Here is a tiny trained network, its code and every weight. The questions are about switching its units off for an input and a target symbol, where a switched-off unit gives its printed mean instead of its output.

import numpy as np


def w(rows, s, z=0):
    codes = np.array(rows[::2]) - 128.0
    scale = np.full(codes.shape[1], s)
    scale[-1] = z or s
    return codes * scale


def f(y):
    return y / 2 * (1 + np.tanh(0.7978845608 * (y + 0.044715 * y**3)))


def softmax(a):
    e = np.exp(a - a.max(-1, keepdims=True))
    return e / e.sum(-1, keepdims=True)


def log_softmax(a):
    a = a - a.max(-1, keepdims=True)
    return a - np.log(np.exp(a).sum(-1, keepdims=True))


def net(x, mask):
    ids = ['αβγδεζηθλμξπστφψ'.index(c) for c in x.split()]
    T = len(ids)
    res = E[ids] + P[:T]
    r = res
    for j in range(2):
        rows = slice(2 * j, 2 * j + 2)
        q, k, v = (r @ M[0][rows].T for M in (Q, K, V))
        z = softmax(np.where(np.tri(T) > 0, q @ k.T / 2**0.5, -1e9)) @ v
        o = O[0][rows]
        res = res + np.where(mask[j], z, o[:, -1]) @ o[:, :-1]
    y = f(res @ A[0][:, :-1].T + A[0][:, -1])
    res = res + np.where(mask[2:14], y, B[0][:, -1]) @ B[0][:, :-1]
    return log_softmax(res[-1] @ U[:, :-1].T + U[:, -1])


Q, K, V, O, A, B = {}, {}, {}, {}, {}, {}
E = w([
[218,86,122],'α',
[252,66,71],'β',
[145,129,169],'γ',
[9,188,115],'δ',
[118,145,120],'ε',
[109,157,129],'ζ',
[87,183,107],'η',
[140,127,144],'θ',
[197,93,61],'λ',
[110,148,134],'μ',
[61,148,108],'ξ',
[183,115,103],'π',
[16,180,130],'σ',
[94,171,110],'τ',
[79,147,31],'φ',
[63,176,99],'ψ',
],0.016)
P = w([
[177,176,148],'0',
[88,114,167],'1',
[205,159,62],'2',
[83,94,172],'3',
[175,252,210],'4',
[87,45,161],'5',
[156,119,32],'6',
],0.02)
Q[0] = w([
[128,204,4],'h1',
[96,128,220],'h1',
[153,160,103],'h2',
[102,134,255],'h2',
],0.0099)
K[0] = w([
[109,1,141],'h1',
[231,206,41],'h1',
[225,254,60],'h2',
[101,65,31],'h2',
],0.0082)
V[0] = w([
[218,182,121],'h1',
[125,5,161],'h1',
[99,160,53],'h2',
[73,102,207],'h2',
],0.014)
O[0] = w([
[129,133,37,225],'h1',
[180,96,158,1],'h1',
[111,56,221,138],'h2',
[54,244,168,91],'h2',
],0.011,0.008)
A[0] = w([
[48,183,131,44],'n1',
[194,197,122,166],'n2',
[149,109,193,147],'n3',
[204,127,116,167],'n4',
[120,130,60,96],'n5',
[165,168,105,204],'n6',
[135,96,90,44],'n7',
[10,95,203,145],'n8',
[53,145,53,252],'n9',
[154,137,68,141],'n10',
[148,141,79,219],'n11',
[128,122,214,131],'n12',
],0.013,0.0041)
B[0] = w([
[183,128,112,204],'n1',
[54,147,225,160],'n2',
[157,172,6,143],'n3',
[50,188,138,182],'n4',
[210,172,170,179],'n5',
[57,116,152,161],'n6',
[221,254,78,145],'n7',
[214,175,177,177],'n8',
[119,47,164,250],'n9',
[105,104,105,175],'n10',
[96,117,145,178],'n11',
[70,73,83,134],'n12',
],0.0067,0.023)
U = w([
[120,230,101,106],'α',
[215,194,111,28],'β',
[16,213,166,14],'γ',
[135,178,147,117],'δ',
[94,173,120,116],'ε',
[81,170,133,104],'ζ',
[72,91,104,231],'η',
[55,205,137,98],'θ',
[169,141,66,143],'λ',
[136,189,183,129],'μ',
[181,162,187,143],'ξ',
[140,197,97,128],'π',
[124,191,158,79],'σ',
[82,100,114,253],'τ',
[211,56,96,192],'φ',
[147,10,254,184],'ψ',
],0.0092,0.004)

Each question gives the input, a string of symbols that net reads in full, and the target symbol t.
The units are the heads (2 rows each of Q, K, V and O) and the neurons (one row each of A and B). Each row of codes is followed by its name. A weight is (code - 128) times the scale printed after its matrix; where a second scale follows, it is the last column's (O, A, B and U).
mask holds one flag per unit, heads first, then neurons. A switched-off unit (its flag False) gives its mean, the last column of its rows in O or B, instead of its output. The means were averaged over made-up inputs and are rounded, as every weight is.
A unit's drop is (log p(t) with every unit on - log p(t) with that unit switched off) / (log p(t) with every unit on - log p(t) with every unit switched off).
The circuit of an input: a set's keep is (log p(t) with only the set's units on - log p(t) with every unit switched off) / (log p(t) with every unit on - log p(t) with every unit switched off). Starting from the 12 units with the biggest drops (on a tie, the unit counted first), units are removed one at a time, each time the one whose removal leaves the highest keep (on an exact tie, the one counted first), for as long as the keep stays at least 0.8.
circuit, biggest first: the units of the circuit, biggest drop first
most important unit: the unit with the biggest drop
k most important neurons: the k neurons with the biggest drops, biggest first
heads that matter: for each layer, one digit per head in row order, 1 if its drop is at least 0.15 and else 0, layers parted by /
drop of u: that unit's drop, to one decimal
input ε ξ γ τ τ, target γ: 3 most important neurons => n2, n6, n1
input μ σ γ γ φ π ε, target φ: 2 most important neurons => n3, n2
input ζ φ φ ζ, target ψ: circuit, biggest first => h2
input φ η φ σ φ, target φ: circuit, biggest first => h2, n2
input η ψ η γ φ π η, target φ: circuit, biggest first => h2, n2
input α θ φ φ γ η μ, target γ: circuit, biggest first => h2, n2, n6
input ψ μ σ τ γ π θ, target γ: heads that matter => 11
input α σ γ δ θ, target γ: heads that matter => 00
input η β φ φ α, target φ: heads that matter => 01
input θ α φ λ η, target φ: circuit, biggest first => h2, n3
input γ γ δ, target γ: heads that matter => 11
input τ τ φ ψ σ, target φ: heads that matter => 01
input η φ φ ξ, target ψ: heads that matter => 01
input φ π ε, target φ: heads that matter => 11
input φ γ τ, target φ: heads that matter => 11
input δ α φ φ θ, target φ: heads that matter => 01
input ξ δ γ τ φ π δ, target φ: circuit, biggest first => h2, n3, n2, h1
input ψ φ ψ λ φ γ μ, target φ: most important unit => n3
input φ φ γ τ, target ψ: circuit, biggest first => h2, n4
input φ ε μ, target φ: circuit, biggest first => h2
input ψ θ ξ θ γ φ β, target γ: 2 most important neurons => n2, n4
input α θ η φ γ φ λ, target γ: drop of n4 => 0.1
input φ π ξ, target φ: drop of n11 => 0.0
